Below is a small trained network, with its code and all its weights. Each question gives an input and a target symbol and asks what happens when units are switched off, that is, made to give their printed mean instead of their output.

import numpy as np


def w(rows, s, z=0):
    codes = np.array(rows[::2]) - 128.0
    scale = np.full(codes.shape[1], s)
    scale[-1] = z or s
    return codes * scale


def f(y):
    return np.maximum(y, 0)


def softmax(a):
    e = np.exp(a - a.max(-1, keepdims=True))
    return e / e.sum(-1, keepdims=True)


def log_softmax(a):
    a = a - a.max(-1, keepdims=True)
    return a - np.log(np.exp(a).sum(-1, keepdims=True))


def net(x, mask):
    ids = ['αβζθλπσ'.index(c) for c in x.split()]
    T = len(ids)
    res = E[ids] + P[:T]
    r = res
    for j in range(3):
        rows = slice(2 * j, 2 * j + 2)
        q, k, v = (r @ M[0][rows].T for M in (Q, K, V))
        z = softmax(np.where(np.tri(T) > 0, q @ k.T / 2**0.5, -1e9)) @ v
        o = O[0][rows]
        res = res + np.where(mask[j], z, o[:, -1]) @ o[:, :-1]
    y = f(res @ A[0][:, :-1].T + A[0][:, -1])
    res = res + np.where(mask[3:7], y, B[0][:, -1]) @ B[0][:, :-1]
    return log_softmax(res[-1] @ U[:, :-1].T + U[:, -1])


Q, K, V, O, A, B = {}, {}, {}, {}, {}, {}
E = w([
[185,170,151,164,80,101,123],'α',
[132,8,213,45,104,186,88],'β',
[128,173,160,131,73,74,113],'ζ',
[227,171,126,130,186,98,149],'θ',
[97,96,99,164,74,91,115],'λ',
[71,108,122,94,77,40,124],'π',
[127,149,59,113,80,192,122],'σ',
],0.013)
P = w([
[10,253,125,169,206,37,13],'0',
[210,91,81,131,52,74,43],'1',
[240,55,81,108,40,139,75],'2',
[224,61,79,79,36,136,129],'3',
[186,60,92,75,29,152,182],'4',
[149,66,106,59,38,154,200],'5',
[125,49,90,78,56,167,226],'6',
],0.0034)
Q[0] = w([
[115,132,169,173,192,145,147],'head 1',
[132,118,68,60,1,116,91],'head 1',
[5,80,135,183,155,76,103],'head 2',
[83,50,154,107,157,93,150],'head 2',
[100,109,108,120,113,215,155],'head 3',
[249,133,169,103,142,143,128],'head 3',
],0.0087)
K[0] = w([
[163,182,118,172,158,105,146],'head 1',
[74,1,195,39,76,167,120],'head 1',
[134,193,53,210,110,38,166],'head 2',
[53,155,80,173,75,84,109],'head 2',
[132,162,83,162,146,151,108],'head 3',
[217,174,166,170,124,81,143],'head 3',
],0.0097)
V[0] = w([
[166,169,52,146,78,92,183],'head 1',
[227,132,150,139,198,115,166],'head 1',
[156,197,106,153,173,156,131],'head 2',
[100,43,183,82,125,155,78],'head 2',
[137,89,95,61,95,254,125],'head 3',
[120,130,145,245,93,56,113],'head 3',
],0.0073)
O[0] = w([
[248,70,121,80,155,102,129,182],'head 1',
[76,115,123,73,124,253,209,2],'head 1',
[139,213,84,108,101,83,64,93],'head 2',
[141,110,188,162,170,181,148,119],'head 2',
[187,186,132,79,244,137,222,127],'head 3',
[54,24,184,199,42,70,126,178],'head 3',
],0.0066,0.0028)
A[0] = w([
[183,128,42,165,72,55,1,245],'neuron 1',
[182,201,66,1,195,234,200,3],'neuron 2',
[57,139,59,188,60,251,126,221],'neuron 3',
[148,207,102,206,245,79,240,244],'neuron 4',
],0.0056,0.00065)
B[0] = w([
[211,128,110,82,185,98,101,254],'neuron 1',
[17,59,109,102,28,210,206,183],'neuron 2',
[190,135,105,143,254,107,28,153],'neuron 3',
[146,207,57,145,198,32,67,149],'neuron 4',
],0.0083,0.0084)
U = w([
[171,61,127,101,122,148,169,238],'α',
[134,164,163,197,99,150,137,6],'β',
[101,200,165,145,97,132,129,17],'ζ',
[173,188,115,117,254,55,52,172],'θ',
[106,142,113,178,183,162,110,10],'λ',
[35,151,100,124,38,112,199,80],'π',
[79,71,152,98,53,181,140,247],'σ',
],0.009,0.0026)

Each question gives the input, a string of symbols that net reads in full, and the target symbol t.
The units are the heads (2 rows each of Q, K, V and O) and the neurons (one row each of A and B). Each row of codes is followed by its name. A weight is (code - 128) times the scale printed after its matrix; where a second scale follows, it is the last column's (O, A, B and U).
mask holds one flag per unit, heads first, then neurons. A switched-off unit (its flag False) gives its mean, the last column of its rows in O or B, instead of its output. The means were averaged over made-up inputs and are rounded, as every weight is.
A unit's drop is (log p(t) with every unit on - log p(t) with that unit switched off) / (log p(t) with every unit on - log p(t) with every unit switched off).
The circuit of an input: a set's keep is (log p(t) with only the set's units on - log p(t) with every unit switched off) / (log p(t) with every unit on - log p(t) with every unit switched off). Starting from all 7 units, units are removed one at a time, each time the one whose removal leaves the highest keep (on an exact tie, the one counted first), for as long as the keep stays at least 0.8.
circuit, biggest first: the units of the circuit, biggest drop first
most important unit: the unit with the biggest drop
k most important neurons: the k neurons with the biggest drops, biggest first
heads that matter: for each layer, one digit per head in row order, 1 if its drop is at least 0.15 and else 0, layers parted by /
drop of u: that unit's drop, to one decimal
input β α θ, target α: circuit, biggest first : head 1; head 2
input σ σ λ σ λ σ α, target θ: heads that matter : 101
input α θ σ π, target θ: most important unit : neuron 2
input σ θ σ σ σ ζ, target θ: circuit, biggest first : neuron 2; head 3
input σ σ σ λ σ, target π: 3 most important neurons : neuron 2; neuron 1; neuron 3
input σ β σ λ σ, target λ: circuit, biggest first : head 1; neuron 3; head 2
input π π ζ σ, target θ: 2 most important neurons : neuron 2; neuron 3
input θ θ σ θ λ, target θ: circuit, biggest first : neuron 2; head 2
input β σ σ, target λ: 3 most important neurons : neuron 3; neuron 2; neuron 4
input π σ θ θ σ θ θ, target π: heads that matter : 100
input θ θ β θ, target σ: 2 most important neurons : neuron 2; neuron 1
input λ σ θ θ, target α: 2 most important neurons : neuron 2; neuron 3
input σ β θ ζ π α, target β: 2 most important neurons : neuron 1; neuron 2
input σ σ λ, target θ: drop of head 1 : 0.3
input σ σ σ σ ζ π, target θ: drop of head 1 : 0.7
input σ σ σ σ θ σ, target π: drop of neuron 2 : 1.5
